In the rows, 128 means zero.
Facts:
soklu grafir: skonarem
skages grafir: zoskis
negur grafir: traflur,tizor
brove grafir: traflur,tizor
duvo grafir: bonol,gizudal,brove
molik grafir: skarin
lugi grafir: grobur,motres
ranir grafir: traflur,bonol
plidrir grafir: robredral,tizor
nistisam grafir: ranir
tenok grafir: gizudal
klati grafir: delas
delas grafir: zuga
gizudal grafir: ribran
klaflastok grafir: soklu,tizor
nafli grafir: tizor
drivim grafir: veson,stisku
skarin grafir: skaver
bigel grafir: klaflastok
grizar grafir: skages,molik,tenok
gaplasar grafir: brove
skirugun grafir: motres,tizor,ribran
steger grafir: grobur
tigrir grafir: zuga,skaver,klaflastok,tenok
grustu grafir: zuga
skifla grafir: motres,tizor
stisku grafir: grutom,zuga
soklu muflin: grobur,klores,skifla
nabo muflin: puvel,trubrur,skonarem,drivim,zezak,brove
grutom muflin: bigel,lugi,tenok
fleflirum muflin: skirugun,negur,robredral
duvo muflin: trubrur,skifla,klati,zezak
plidrir muflin: steger,stino,stisku,molik,skonarem,seflir,zodron,zezak
nistisam muflin: skarin,trisol,klores,skifla,gizudal
dresa muflin: ranir,zakli,drivim,klati,zezak
nuvu muflin: zabror
fibrum muflin: robredral,rutelo
nafli muflin: grustu,plagim,rutelo
brastumos muflin: skoval
gaplasar muflin: klati,sabrul,trobu
pokas muflin: robredral,tizor
bonol muflin: seflir,skifla,zoskis
zuga muflin: zakli
[menar] gigrer brove
[stino] gigrer rutelo
[sabrul] gigrer nafli
[negur] gigrer grizar
[nabo] gigrer fibrum
[veson] gigrer menar
[brove] gigrer plagim
[grutom] gigrer drabu
[zodron] gigrer klaflastok
[vedin] gigrer grobur
[grobur] gigrer ribran
[traflur] gigrer steger
[puvel] gigrer veson
[molik] gigrer zakli
[lugi] gigrer pokas
[plidrir] gigrer skoval
[tenok] gigrer grustu
[ribran] gigrer soklu
[nuvu] gigrer skarin
[skoval] gigrer nistisam
[tizor] gigrer traflur
[delas] gigrer dresa
[klaflastok] gigrer bigel
[trisol] gigrer skaver
[nafli] gigrer zezak
[skarin] gigrer negur
[zoskis] gigrer skonarem
[drabu] gigrer plidrir
[brastumos] gigrer zodron
[rutelo] gigrer trisol
[bigel] gigrer zuga
[skonarem] gigrer stino
[zakli] gigrer vedin
[pokas] gigrer nabo
[motres] gigrer ranir
[steger] gigrer trobu
[grustu] gigrer skirugun
[zuga] gigrer seflir
[plagim] gigrer zoskis
[trobu] gigrer nuvu
[skaver] gigrer zabror
[stisku] gigrer trubrur

Known rows:
[122 110 106 142 161 116 114  87 128 178] -> nabo
[103  93 105 148 103  88 155 120 130 161] -> pokas
[109 132 114 114 148 153 128  74 139 109] -> bonol
[118 159 110 123 141 169 143 101 126  93] -> ranir
[136 168 122  99 154 172 153 110 117  79] -> skifla
[152 125 111 132 152 141 135 152 108 151] -> seflir
[139 134 178 144  89 109  98 117 136 109] -> tigrir
[154 121 135 145 107  75  30 146 180  92] -> skaver
[169 132 170 141 114 142 123 132 100 124] -> skarin
[138  84 137 135 116 128 170 118 120 140] -> nuvu
[152 116 120 129 149 118 171 137  93 171] -> trobu
[159 127 194 120  98 129 128 140 129  99] -> tenok
[156  82 196 121 106  91 112 138 134 163] -> grutom
[149 127 191 107  98 148 143 131 123  83] -> bigel
[134 130 154 160  70  70 105 153 114 145] -> grustu
[ 86 127 118 132  94 133 170  60 158  86] -> nafli
[126 126 111 121 149 116 142 154 105 165] -> sabrul
[156 159 151 131 123 109 109 137 102 156] -> molik
[116 120  70 149 100  69  96 183 159 122] -> rutelo
[147 118  98 126 167 100  62 171 166 123] -> trisol
[138  98 121 124 129 117 157 137 124 155] -> vedin
[137 123 157 142 101 116 117 127 127 122] -> skages
[150 121 171 140 101  93  98 143 122 162] -> delas

Rows, some named above:
[141 123 157 138 110 114 113 135 134 133]  skages
[135 139  58 137 160 114  66 174 156 139]  stino
[174 128 172 143 107 149 129 135  99 119]  skarin
[109 134 105 130  98 129 167 123 129  89]  robredral
[138 124 154 132 104 120 109 136 127 129]  skages
[115 156 112 128 150 122  46 173 145 137]  zoskis
[132 127 161  98 119 131 203  84 123 105]  traflur
[147 122 126 117 149 137 133 168 121 148]  klores
[117 112  63 144 104  63  94 181 168 116]  rutelo
[114 107 127 128 140 174 146  66 137  91]  nistisam
[ 68 144 139 127 123 136  50 201 148 176]  veson
[ 50 139 106 102 142 165  91 190 160 146]  menar
[126 128 148 121 109 153 153  93 128  83]  ribran
[150 113  93 127 166 102  63 180 166 125]  trisol
[104 143 118 131  85 145 175  91 135  66]  skirugun
[153 139 122 108 163 136 176 117 105 153]  steger
[148  93  86 134 125  95  64 183 184  95]  zabror
[131 128 152  92 129 156 181 132 136  82]  lugi
[153 119 117 114 159 134 142 159 114 146]  klores
[162 105 166 162  84 148 131 113 109  98]  grizar
[117 175  93 128 159 130  52 160 150 111]  skonarem
[117 130 122 139  77 168 203  79 111  58]  negur
[145 121 164 136 102 115 111 129 130 121]  skages
[ 61 137  78 135 123 123 110 189 151 150]  plagim
[ 54 208  86 103 164 193  92 129 154  84]  brove
[118 127 140 107 128 152 164 106 138  96]  motres
[ 63 177  84 109 182 150  79 186 126 186]  puvel
[130 141 174 129 107 134 139 104 133  95]  klaflastok
[137 162 118 100 148 171 150 118 120  80]  skifla
[121 138 150 107  91 111 207  85 116 107]  tizor
[135 129 115 111 152 156 172 126 119 121]  grobur
[140 156 157 112 132 157 124 111 123  90]  gizudal
[150  85 192 130 108  92 115 133 138 161]  grutom
[153 115 157 152 112 103  77 108 115 174]  zuga
[132 111 152 139 125 157 114  74 136 110]  soklu
[130 109  72 144 107  61  89 184 170 129]  rutelo
[ 56 180  81 107 182 143  77 188 136 186]  puvel

The same objects again, as new rows of numbers:
Known rows:
[121 116  80 120  49 159  91 150 159 131 118 104 140  88 105 133 165 113] -> klaflastok
[100 104 103 142  60 158  73 126 122  88 145 122 129 143 104 131 151 160] -> skarin
[139 121  57 128 109 148  62 181  92 125 149 136 128 104 149 135 118 199] -> nuvu
[117 140  90 103 108 159  57 187  89 179 148 157 126 109 133 114 153 168] -> zabror
[103 108  87  99  28 183 100 141  93 126 115 126 136 111 128 111 148 129] -> skaver
[142 111 122 137 117 156  87 152 121 148 123 111 107 138 115  92 144 112] -> nistisam
[132 137  92  84  96 144  25 125  91 128 110 104 144 157 135 154 176 113] -> skoval
[118 124 128 129 111 155  81 163 119 133 127 126 112 123 105  84 148 104] -> ranir
[117 129 101 111  78 138  82 151 132  92 102 119 142 107 128  97 116 128] -> traflur
[102  86 100 123  55 189  74 144 122 157 144 136 129 128 124 109 132 119] -> skages
[123 107 125 124  18 131  79 129 107 117 134 150 110 137 123 134 164 134] -> zoskis
[117 121 106  79  60 115  70 144 114 119 171 125 115 105 160 129 157 101] -> plagim
[ 93  79  94 129  80 203  85 139 119 149 158 120 115 141 124 105 149 123] -> grizar
[136 105 110 135  57 145  70 134 121 111 103 120 165 120 140  79 144 118] -> ribran
[129  93  88 115  59 116  64 123 125 132 104 139 191 118 146  75 163 136] -> grobur
[149  95 107  96  80 128  65 129 109 128 129  95 145 128 148  80 192 158] -> vedin
[120  97 112 100  33 153  94 167 130 134 109  88 153  69 108 138 148 133] -> zuga
[ 88 100 112 121  67 163  83 155 100 132 136  93 131  96 125 121 180 141] -> delas
[111 106 110  86  98 146  69 144 125 162 134 140 120 117 110 110 158 135] -> seflir
[138  93 107 105  75 115  59 136 108 114 155 112  98 110 153 130 157 122] -> menar
[ 68  97 115 102  95 167  81 164  97 156 154 103 130  91 109 107 187 126] -> drivim
[125 103 116 146 113 169  98 148 123 140 130 108 113 129 114  96 161 110] -> duvo
[134  78  91  80  99 140  97 169 129 153 163 119 135 130 130 114 132 105] -> fibrum

Rows, some named above:
[ 99 142  84 137  45 129  67 136 166 149 121  80 125 115  81 124 169 131]  bigel
[111 135  75  62  67 131 107 156  97 123 141 120 126 132 124 102 184 137]  rutelo
[108 119 104 120  40 122  84 141  90 117 122 133 135 117 123 113 171 118]  skonarem
[ 95  85  91 140  83 199  82 139 123 150 155 128 113 138 117 116 145 114]  grizar
[106 115 113 116  43 174  70 127 122 124 142 122 139 139 133 108 165 149]  molik
[ 91  94  98 109  46 127  81 171 105 144 128  54 143 105 118 122 138 152]  grutom
[138  96  86 118  59 109  65 124 121 136 109 128 186 108 141  73 167 140]  grobur
[116  91 104  99  29 162 104 165 126 128 108  92 147  73 115 143 150 139]  zuga
[136 125  50 127 102 147  57 180  94 122 148 134 109 106 148 139 125 195]  nuvu
[107 114  97 111  73 126  91 128 120 131 105 127 166  96 133 105 133 126]  motres
[127  95 110 105  69 107  59 138 115 126 153 115 100 107 150 133 151 116]  menar
[100 104  70  84  96 141  53 136 115 100 144 122 117 121 122 106 140 159]  trobu
[ 96 139  76 153  76  90  80 112 133 160 129  98 136 135 107  97 172 145]  lugi
[127  91 116 107  68 110  49 136 118 122 141 120 102 104 145 130 157 119]  menar
[117 134  95 110  78 141  84 149 116  95 105 116 136 107 134  95 105 128]  traflur
[ 85 112  55 125 100 125  66 107 127 112 127 136 141 112 120 116 156 147]  steger
[ 95  73  96 146  82 173  80 159 115 147 144 115 108 133 104 115 177 116]  tigrir
[122 135  99 109 118 160  59 188  90 180 149 162 140 106 135 106 160 163]  zabror
[121  84 107 136  91 161 101 148 111 149 125 109 138 123 120  96 154 113]  soklu
[114 106 120 121  95 128  96 163 135 128 133 154 159 129 106  98 155 107]  robredral
[124 136  73  64  65 138 101 150  97 133 141 139 118 131 129 102 183 136]  rutelo
[104 105  96 150 109 135  87 137 131 147 127 141 136 130  95  84 174 100]  skifla
[101 135  78 130 103 138  94 153 144  84 148 116 133 132 119  96 156 112]  negur
[120 123 103 111  57 120  92 152 129  94 118 137 175 108 123  98 129 115]  tizor
[111 127 119 136  67 126  56 144 122 104 141 121 117  98 152 105 139  86]  brove
[ 90 100  80 114  57 163  78 177 114 101 164  98 144 111 122 123 187 121]  grustu
[101 108  75 141  93 156  90 157 140 137 152 139 149 135 130  92 155  80]  skirugun
[115  73 103 124  49 190  78 135 122 150 150 134 124 130 138 110 130 121]  skages
[106  99 112 125  73 164  78 149 123 136 125 144 146 125 105  98 132 100]  gizudal
[106  72 114 112  53 123  62 165  94 107 132  94 130  88 133 137 163 132]  veson

The same objects again, as new rows of numbers:
Known rows:
[155 109 117 128 123 107 190 140 130 157 103 149 163 144 133 143 106  29
 101 139 156 115  77 157  50 152 142] -> klaflastok
[176 115  69 162 133 139 193 166 107 208  89 152 144 179 153 134  74  75
 108 110 167 108  59 142  99 148 152] -> tizor
[120 121 117 120 133  99 156 159 100 145 102 168 161 139 131 147  79  73
 135 143 115 150 109 167 102 137 162] -> plidrir
[158 111  84 166 115 153 159 113 104 187 142 144 128 135 126 126  97 127
 103 107 108 115  94 136 148 110 143] -> steger
[138 134 147 156 130 106 181 156 108 118 112 165 167  99 123 132 123  56
 103 149 130  96  82 207  68 181 149] -> negur
[146 101 155 172 124 120  90 165  73 141 134 122 129 120 121 130  74 149
 121 110 126 127 143 135 160 156 115] -> pokas
[135  93 115 142 131 147 156 112 101 157 153 142 129 102 103 134 104 135
 123 122 130  99 126 155 159 126 115] -> grobur
[165 113 143 184 102 114 136  87 126 106 183 148 135  77 105 133 136 105
 106 129  60 105 124 164 118 121 121] -> skarin
[140  95 113 143 117 154 146 114 103 162 147 135 128 107 111 129 108 133
 111 125 124 116 122 156 152 128 116] -> vedin
[145  99 160 167 122 119  85 161  79 145 136 123 133 120 117 122  71 150
 121 111 129 128 146 131 159 163 113] -> fleflirum
[155  99 104 137 118 141 165 119 124 164 139 136 133 111 120 128 102 118
 103 124 138 113 134 139 131 129 116] -> lugi
[139  95 105 140 124 148 160 129 108 166 137 137 130 119 113 121  96 119
 111 130 149 116 136 162 145 134 112] -> motres
[141  85 140 119 136 133 130 114 113 155 136 113 137 117 128 142  87 163
 114  89 125 114 142 116 143 113 126] -> grutom
[141 106 146 139 147 129 144 118 106 136 148 131 151  82 134 144  86 170
 117  91 101 103 138 139 131 122 133] -> nuvu
[107 109 143  97 120 136 129 129 116 135 124 155 150  84 138 138  85 161
 120 109  86 176 167 144 145 107 157] -> dresa
[145  77 168 127  75 110  84  33 165 132 134 109 159 177  89 109 126  77
  80 122 142 120  51  49 110  87 119] -> delas
[137  63 123 104 111 135 142 122 104 153 155 119 105 113  91 136 104 105
 119 165 164 136 182 152 168 132  74] -> zoskis
[130  98 121 135 158  96 138 126  91 156 158 138 124 108 102 158  75 121
 147 124  88 128 159 144 156 105 130] -> bonol
[151  95 118 161 102 139 140 117 118 155 155 129 118 107 116 133 116 107
 104 140 113 129 146 150 137 121 114] -> skages
[171  71 124  72 119 141 132 124 127 103 145 118 102 140 106 133 110 139
 102 201 160 115 163 158 181 134  69] -> veson
[169  76 105  77 102 144 137 130 129 124 142 129 100 153 111 131  99 124
 102 197 164 135 164 154 188 135  68] -> puvel
[147  91 134 127 141 135 146 127 109 160 139 119 137 101 140 152  82 165
 117  89 119 114 156 121 138 114 128] -> brastumos
[122 101 116 139 117 151 140 111 105 145 143 149 129 106 106 118 106 116
 117 145 115 131 134 168 151 129 119] -> trubrur

Rows, some named above:
[161 123 149 182 110 118 136  89 126 113 183 153 137  72 105 134 138 108
  98 131  62 104 121 158 112 122 121]  skarin
[222 109 112 212  93 113 145 101 160 138 190 132 100  89 134 147 138  76
  82 134  39 146 182 134  78 101 120]  tenok
[104  56 144 164  97 139 129 137  92 189 140 100 119  92  88 118 105  75
 110 111 191 159 196 145 137 158  86]  rutelo
[143 134 144 155 129 107 182 154 115 102 114 168 172  90 120 135 126  64
 104 147 127  96  83 205  69 188 143]  negur
[190  97 111  84 119  92 189 175 154 102  95 148 129 163 134 157 112  11
  96 226 166 147 151 188  84 161 102]  brove
[193  96 105  86 117  91 198 175 151 103  90 147 127 158 138 154 107  11
  98 224 169 149 139 190  69 175 104]  brove
[212 112 109 207 103 106 150 113 142 137 192 142  99  90 127 147 135  64
  96 147  39 144 189 163  84 105 118]  gizudal
[146  98 140 171 110 144 113 159  81 158 135 133 126 121 106 120  88 126
 103 129 159 112 126 156 165 171 106]  robredral
[149 112 124 158 118 112 174 152 110 147 115 141 147 123 123 138 113  55
  95 138 129 132 127 180  86 162 126]  skirugun
[145 107 107 140 128 106 193 135 135 153 101 142 163 133 130 136 103  25
 102 143 148 121  79 156  58 148 148]  klaflastok
[143 111 107 156 127 156 152 109 112 166 144 149 131 111 128 121 102 139
 111 107 119 111 104 146 144 117 138]  trobu
[149 108 114 130 121 109 194 139 137 153  97 146 161 148 131 143 108  33
 103 139 158 118  77 161  53 151 142]  klaflastok
[154 122 160 180 106 121 138 102 114  91 180 161 146  51 103 126 144 108
 100 140  56 107 124 175 102 143 126]  grizar
[172 120  69 165 128 134 192 163 105 213  93 154 143 174 157 141  73  71
 109 106 163 109  65 147  97 140 151]  tizor
[156 112 125 165 127 115 175 156 114 142 117 145 141 122 121 137 111  50
 102 139 135 129 123 176  76 168 129]  skirugun
[169 110  74 168 122 157 174 126 116 207 132 159 126 138 141 135  91 116
 111  99 127 108  96 135 132 117 144]  traflur
[144  78 158 136  87 114 104  54 150 125 144 109 150 150  99 115 130  95
  82 125 139 112  73  72 113 106 117]  grustu
[ 78  51 137 139 101 141 150 113 104 189 150  97 131  69  86 121 107  76
 111  92 174 148 211 143 126 143  98]  zabror
[156  90 141 153  91 115 117  81 151 128 156 121 139 134 111 124 126  75
  91 137 112 127 104 111 106 108 116]  tigrir
[130  82 174  98 113 123 103  68 150 118 133 104 167 121 126 137 105 159
  90  77 116 136 108  71 108 100 135]  zuga
[170 111  70 174 129 154 175 136 108 201 129 143 128 139 136 130  87 118
 111 108 119 109  93 135 129 114 145]  traflur
[174 109 117 182  98 132 138 107 127 151 164 145 113 116 126 125 119  97
  98 129  83 137 133 136 120 110 118]  molik
[159 107 138 133 149  89 164 181 118 148  94 133 164 134 149 148  78  68
 109 116 155 123 120 147  50 172 148]  nafli
[163  67 130  96 115 137 136 129 118 126 138 112 110 125 108 129 105 118
 102 173 173 130 191 152 156 144  76]  plagim
[155 100 130 142 118 131 160 110 129 148 142 127 144 116 121 133 120  93
  95 117 131 113 116 141 103 132 129]  bigel
[120  94 129 134 165  75 146 117  97 137 155 137 145 110  98 160  87 109
 154 122  87  99 133 140 138 102 135]  soklu
[145 115 106 154 122 160 151 112 106 178 143 147 133 117 130 130 107 141
 109 107 117 104 103 146 146 119 133]  trobu
[132 103  95 125 151  85 197 142 116 160 122 150 148 142 106 157  91  38
 138 149 140 108 102 173  94 134 135]  skifla

Now the same objects, written a new way:
Known rows:
[120  90 162 151 117 161 157 113 128 133 150 179 166 129  88] -> vedin
[108  96 150 135 130 166 146 115 136 125 150 170 158 118  93] -> zakli
[114 105 154 148 116 157 156 121 161 140 152 203 170 125  91] -> grobur
[103  98 153 143  98 156 139 117 126 105 155 126 178 140  72] -> lugi
[ 92 116 149 123 113 167 137 127 127  99 147 213 159 162  84] -> molik
[105 108 153 154 102 142 155 109 126 118 153 131 165 124  85] -> motres
[ 85 131 168 156  73 132 170 134 124 131 148 180 169 129  88] -> soklu
[ 69 131 173 164  87 143 136 134 145 112 180 133 164 107  74] -> skifla
[ 87 140 167 157  72 132 175 134 122 127 142 183 171 144  91] -> nistisam
[ 92 124 138 139 112 132 152  99 155 130 146 153 170 138  76] -> trisol
[104 121 145 131 102 149 157  80 122 116 158 140 158 136  71] -> rutelo
[107 128 173 144  65 144 186 102  98 127 156 161 160 114  92] -> fibrum
[102 112 146 131 104 142 157 103 123 118 141 136 170 143  79] -> skaver
[104 105 143 152 131 135 163 120 115 134 140 167 157 131  97] -> nabo
[ 64 125 172 170 154 143 103 122 128  95 182 108 161 147  56] -> brove
[104 107 144 137 121 144 154  97 129 128 143 138 168 139  77] -> menar
[ 99 120 163 133  62 149 165 110 119 119 147 125 167 108  90] -> zabror
[ 97 110 139 131 127 150 146 108 129 118 153 151 155 119  94] -> puvel
[ 81 130 164 154  94 144 160 134 102 107 150 152 160 139  91] -> gaplasar
[112  98 110 133 105 127 170 119 125  96 168 154 158 122  93] -> trobu
[115  99 151 142 115 150 157 110 127 123 150 147 168 131  84] -> drabu
[ 97 112 163 170  94 137 149 119 117  85 204 150 159 133  63] -> negur
[106  83 169 142 104 173 133 132 125 124 155 157 174 147  71] -> bigel

Rows, some named above:
[123  99 117 144  96 117 182 119 114  97 164 144 171 139  89]  nuvu
[ 67 129 174 160  86 144 138 133 147 114 182 129 166 108  72]  skifla
[107  84 172 148 104 174 140 130 124 120 155 153 176 148  69]  bigel
[120  95 115 143  92 118 177 116 116  97 169 131 171 136  91]  nuvu
[111 107 135 154 109 132 159 115 125  97 171 141 170 133  84]  traflur

